Each row has a name. Each question is about the rows just above it.

vona: 76 14 18 34 9 16 -20 23 76 69 25 65 69 61 -27 54 1 -33 13
noz: 69 13 -3 18 18 16 -27 14 -21 87 14 81 87 52 -30 74 3 -43 0
poso: 80 20 8 33 28 10 -17 10 -45 92 4 82 92 48 -17 74 -8 -40 -3
pivek: 72 25 0 25 8 4 -9 23 73 87 27 55 87 51 -24 62 8 -40 13
Kuzal: 81 10 8 22 19 11 -12 12 52 73 13 65 73 61 -25 69 0 -19 10
dotev: 64 10 11 47 21 12 -11 28 -1 81 27 70 81 59 -43 77 9 -42 3
Kufub: 76 20 -12 33 9 9 -21 13 101 87 17 80 87 58 -32 75 13 -44 17
kezi: 79 17 13 28 28 9 -31 11 2 83 22 68 83 44 -38 61 3 -38 3
Vosu: 75 21 11 32 20 10 -21 12 -12 74 13 60 74 76 -20 58 -4 -25 1
Kas: 73 8 9 13 17 15 -21 25 77 105 27 68 105 63 -28 69 8 -47 14
The row named noz:
69 13 -3 18 18 16 -27 14 -21 87 14 81 87 52 -30 74 3 -43 0
The row named poso:
80 20 8 33 28 10 -17 10 -45 92 4 82 92 48 -17 74 -8 -40 -3

Vukek: 55 -66 48 1 5 56 4 -27 -31 30
ligi: -20 -38 10 39 33 100 -19 -44 -25 22
zalan: 55 -66 65 1 5 56 4 -27 -31 30
Fuvaf: 39 11 16 11 15 12 -24 -1 -16 33
pake: 21 8 22 37 -23 57 -11 -15 4 17
lefar: 19 5 41 -7 -14 23 -28 -7 8 43
The row named lefar:
19 5 41 -7 -14 23 -28 -7 8 43
The row named Fuvaf:
39 11 16 11 15 12 -24 -1 -16 33
The row named pake:
21 8 22 37 -23 57 -11 -15 4 17

bugo: -70 58 -6 -22 -73 -74 79 -21 8 27 11 -48
kelag: 36 -12 -20 -29 19 52 -26 -11 10 27 11 -15
zamo: -46 -22 34 -22 -109 -100 -2 8 -78 -115 -71 56
Dak: -70 58 -6 -22 -73 -74 79 -21 8 -86 -55 19
The row named Dak:
-70 58 -6 -22 -73 -74 79 -21 8 -86 -55 19
The row named bugo:
-70 58 -6 -22 -73 -74 79 -21 8 27 11 -48
The row named kelag:
36 -12 -20 -29 19 52 -26 -11 10 27 11 -15
The row named zamo:
-46 -22 34 -22 -109 -100 -2 8 -78 -115 -71 56

bisuf: -10 -7 -12 3
sofat: 46 -39 -28 17
tadof: -4 -6 -12 -29
vof: 28 -15 -23 23
lakil: 53 6 -13 15
Gev: -9 -14 -6 28
duno: 46 -39 -28 -104
zoki: 28 -15 -23 -1
rutig: 13 -19 6 15
lugub: 15 21 -13 -21
The row named zoki:
28 -15 -23 -1
The row named sofat:
46 -39 -28 17
The row named vof:
28 -15 -23 23
The row named bisuf:
-10 -7 -12 3

gego: -9 -98 -57 1 -32 -19 0 -7 0 -80
medag: 6 6 -51 4 -35 4 -4 39 18 -7
rukil: 14 -4 37 -13 39 16 -1 -17 -35 -1
muva: 1 22 -3 -9 2 30 13 17 23 24
Muz: -17 -34 45 -8 19 8 -6 -8 -5 -24
Tum: -9 33 32 14 -1 9 -8 16 2 29
vatu: -14 44 -51 -14 2 11 -9 7 -4 51
tefe: -8 16 -20 -21 14 -5 -5 -29 -20 5
Ved: -10 0 -5 7 8 5 -3 -12 0 12
The row named muva:
1 22 -3 -9 2 30 13 17 23 24
The row named tefe:
-8 16 -20 -21 14 -5 -5 -29 -20 5
The row named vatu:
-14 44 -51 -14 2 11 -9 7 -4 51
The row named medag:
6 6 -51 4 -35 4 -4 39 18 -7

mamob: 0 2 17 -31 -35 13 9 44
pide: 6 -11 1 -12 -5 12 7 -14
Guvu: 26 0 21 -53 -30 -38 0 -3
lozan: 20 -4 13 -36 -40 -28 11 1
zir: 6 -11 1 -12 -5 77 -74 -39
Kili: -17 10 -12 -10 14 7 -26 36
seg: -39 -13 -30 31 25 25 -4 -49
gini: -18 -21 -56 13 37 51 -68 -98
The row named seg:
-39 -13 -30 31 25 25 -4 -49
The row named Guvu:
26 0 21 -53 -30 -38 0 -3
The row named gini:
-18 -21 -56 13 37 51 -68 -98
The row named mamob:
0 2 17 -31 -35 13 9 44
The row named zir:
6 -11 1 -12 -5 77 -74 -39

tikel: -30 -22 -22 -34 -1 -25 -35
Dibut: -30 -22 -22 -34 -1 -12 -8
Gofu: -33 -12 4 -22 0 -36 -10
miva: -43 -10 -15 -16 -9 -47 -12
Gora: -53 -4 -6 -93 77 -28 -93
The row named Dibut:
-30 -22 -22 -34 -1 -12 -8

lakol: 58 -34 41 12 45 1 -77 74
dugef: -109 38 -60 -29 -22 1 49 9
peg: -109 38 -60 -29 -22 55 52 -110
dite: -51 39 -34 1 -43 1 63 -48
The row named peg:
-109 38 -60 -29 -22 55 52 -110
The row named lakol:
58 -34 41 12 45 1 -77 74

Lavuf: -19 16 118 -92 -85 -23 42
rozo: 5 -68 -83 56 30 20 -42
padav: 17 -5 8 35 9 -13 -11
latik: 36 -12 3 -10 28 33 -19
mused: 15 -9 48 -36 -25 -36 -31
tek: 0 17 14 4 -1 -4 8
nopav: -5 -11 9 82 47 -14 -62
per: 13 0 34 53 19 13 -13
nubup: 0 -10 107 -70 -91 -24 6
maro: 4 -10 28 -9 11 -4 7
morul: 30 -17 -26 -27 2 58 -22
The row named per:
13 0 34 53 19 13 -13
The row named latik:
36 -12 3 -10 28 33 -19

faneg: 57 -104 4 -4 15 -52 43
Bulab: -26 -8 -18 -10 14 22 9
mola: 14 27 16 5 -11 -7 -12
kugu: -26 45 -3 1 3 28 -11
rukiv: 36 -30 22 7 -8 -41 19
bemiz: -26 -8 -18 -10 14 13 9
The row named Bulab:
-26 -8 -18 -10 14 22 9

Birok: -9 23 -19 -1 0 -4 -23 -8 16 10 8 -22 22 -15 -19 -7 14 5 21 -10 16 12 -16
 -16 18 0 8 -22 -15 2 -14 5 -5 -1 -3 -9 -10 -2 17 -21 0 -20 16 3 -19 14
 3
kepaf: -5 -2 5 1 -2 -2 1 0 5 -1 6 -3 3 -5 -4 -6 -3 -5 -1 -1 4 -2 1 -2 2 -5 -3 2
 3 -2 3 -5 3 -6 -6 -6 5 -4 -2 0 6 -2 5 5 -4 -4 3
Palit: -39 -106 102 -11 -21 -37 69 22 -19 -74 23 40 -58 -12 8 -47 -81 -81 -93
 23 -24 -67 40 10 -53 -54 -75 68 57 -26 50 -81 20 -71 -58 -39 59 -38 -86
 48 41 43 -18 9 19 -99 -6
The row named Palit:
-39 -106 102 -11 -21 -37 69 22 -19 -74 23 40 -58 -12 8 -47 -81 -81 -93
 23 -24 -67 40 10 -53 -54 -75 68 57 -26 50 -81 20 -71 -58 -39 59 -38 -86
 48 41 43 -18 9 19 -99 -6
The row named kepaf:
-5 -2 5 1 -2 -2 1 0 5 -1 6 -3 3 -5 -4 -6 -3 -5 -1 -1 4 -2 1 -2 2 -5 -3 2
 3 -2 3 -5 3 -6 -6 -6 5 -4 -2 0 6 -2 5 5 -4 -4 3
The row named Birok:
-9 23 -19 -1 0 -4 -23 -8 16 10 8 -22 22 -15 -19 -7 14 5 21 -10 16 12 -16
 -16 18 0 8 -22 -15 2 -14 5 -5 -1 -3 -9 -10 -2 17 -21 0 -20 16 3 -19 14
 3

dodi: 6 -26 -31 -27 52 45 46 -64 27 18 -2 -14 13 -10 54 -5 -32 -17 10 4 16 -33
 6 2 -57 66 36 -6 -5 17 -24
gevo: -1 26 -34 8 50 17 28 -14 8 -20 5 -16 6 -5 11 -2 28 -4 58 14 5 23 -50 15
 -45 30 -19 36 29 -25 2
zono: -32 -33 -1 -9 -21 80 24 -15 0 -63 -21 -27 -43 6 15 15 -29 28 27 22 40
 -18 12 8 -46 25 -1 42 -7 -24 -23
lezu: 16 -31 -30 -17 35 53 27 -53 -12 19 -4 6 24 18 3 -4 -27 -26 35 6 -13 -39
 10 1 -58 47 20 -3 -8 22 -4
Kul: -33 -32 2 -12 -27 94 21 -1 -7 -61 -22 -23 -40 5 2 14 -34 28 20 33 49 -9
 15 3 -39 32 -1 48 -6 -32 -26
vizag: -28 -6 -8 -20 19 107 50 34 -19 -16 -28 -18 -9 12 5 34 -40 19 -20 74 64
 -10 42 3 -7 44 -7 50 29 9 4
The row named vizag:
-28 -6 -8 -20 19 107 50 34 -19 -16 -28 -18 -9 12 5 34 -40 19 -20 74 64
 -10 42 3 -7 44 -7 50 29 9 4

vomaf: 68 -2 -47 -2 14 16
ren: -23 8 11 -11 5 6
nani: 13 -10 -13 4 -17 40
Mez: -38 71 -24 4 119 -59
tinun: 29 -4 2 0 -4 46
rap: -11 14 13 5 12 32
basiz: -11 14 13 5 -4 32
Luzez: 19 24 -50 -23 25 23
Golek: 6 50 -30 8 95 -65
The row named Mez:
-38 71 -24 4 119 -59
The row named Golek:
6 50 -30 8 95 -65
The row named ren:
-23 8 11 -11 5 6
The row named vomaf:
68 -2 -47 -2 14 16

Lifen: 63 -13 -19 -5 -71 -30
sakav: -17 41 27 11 -47 -10
vinun: -27 6 7 2 -32 0
pufed: 15 10 42 -38 -54 34
Zufo: 24 -25 8 -82 -18 -15
ret: -43 -35 16 -20 -30 21
lovam: 25 -44 -4 -18 13 -12
tunen: -113 -30 -54 53 -41 43
nizo: -62 1 45 19 63 -30
rodu: -30 -7 -36 -30 39 -1
The row named lovam:
25 -44 -4 -18 13 -12
The row named rodu:
-30 -7 -36 -30 39 -1
The row named nizo:
-62 1 45 19 63 -30
The row named vinun:
-27 6 7 2 -32 0

Tesa: -40 21 -40 40 42 40 -84 52 -11 39 -38 -60 -49 12 -115 -84 -44 -14 -2 -55
 25 -12 65 40 49
Lut: -4 -9 11 36 39 1 -30 -16 -20 -43 -16 2 39 -19 -6 29 24 -2 -66 -65 54 -5
 43 -73 26
geper: 1 0 42 28 47 26 -36 -50 -29 87 89 -78 40 -77 -79 -21 11 -33 51 38 32 -31
 -57 -75 -23
bom: 0 -3 1 4 -1 -2 2 -1 1 -4 1 -1 -4 -6 1 4 -10 0 -6 2 -7 5 3 6 2
gade: 1 1 0 -1 -1 0 1 0 0 1 1 0 0 0 0 0 0 0 2 1 -1 0 -1 1 -1
rezal: 73 28 13 -53 16 11 3 -39 -20 25 -19 12 66 -9 19 17 -8 -32 -14 1 1 -66
 -32 -39 25
Taz: -4 8 -7 -13 -6 0 -8 5 -10 -1 9 7 0 -7 2 1 -12 -1 1 -12 0 -7 -6 -5 -3
The row named rezal:
73 28 13 -53 16 11 3 -39 -20 25 -19 12 66 -9 19 17 -8 -32 -14 1 1 -66
 -32 -39 25
The row named gade:
1 1 0 -1 -1 0 1 0 0 1 1 0 0 0 0 0 0 0 2 1 -1 0 -1 1 -1

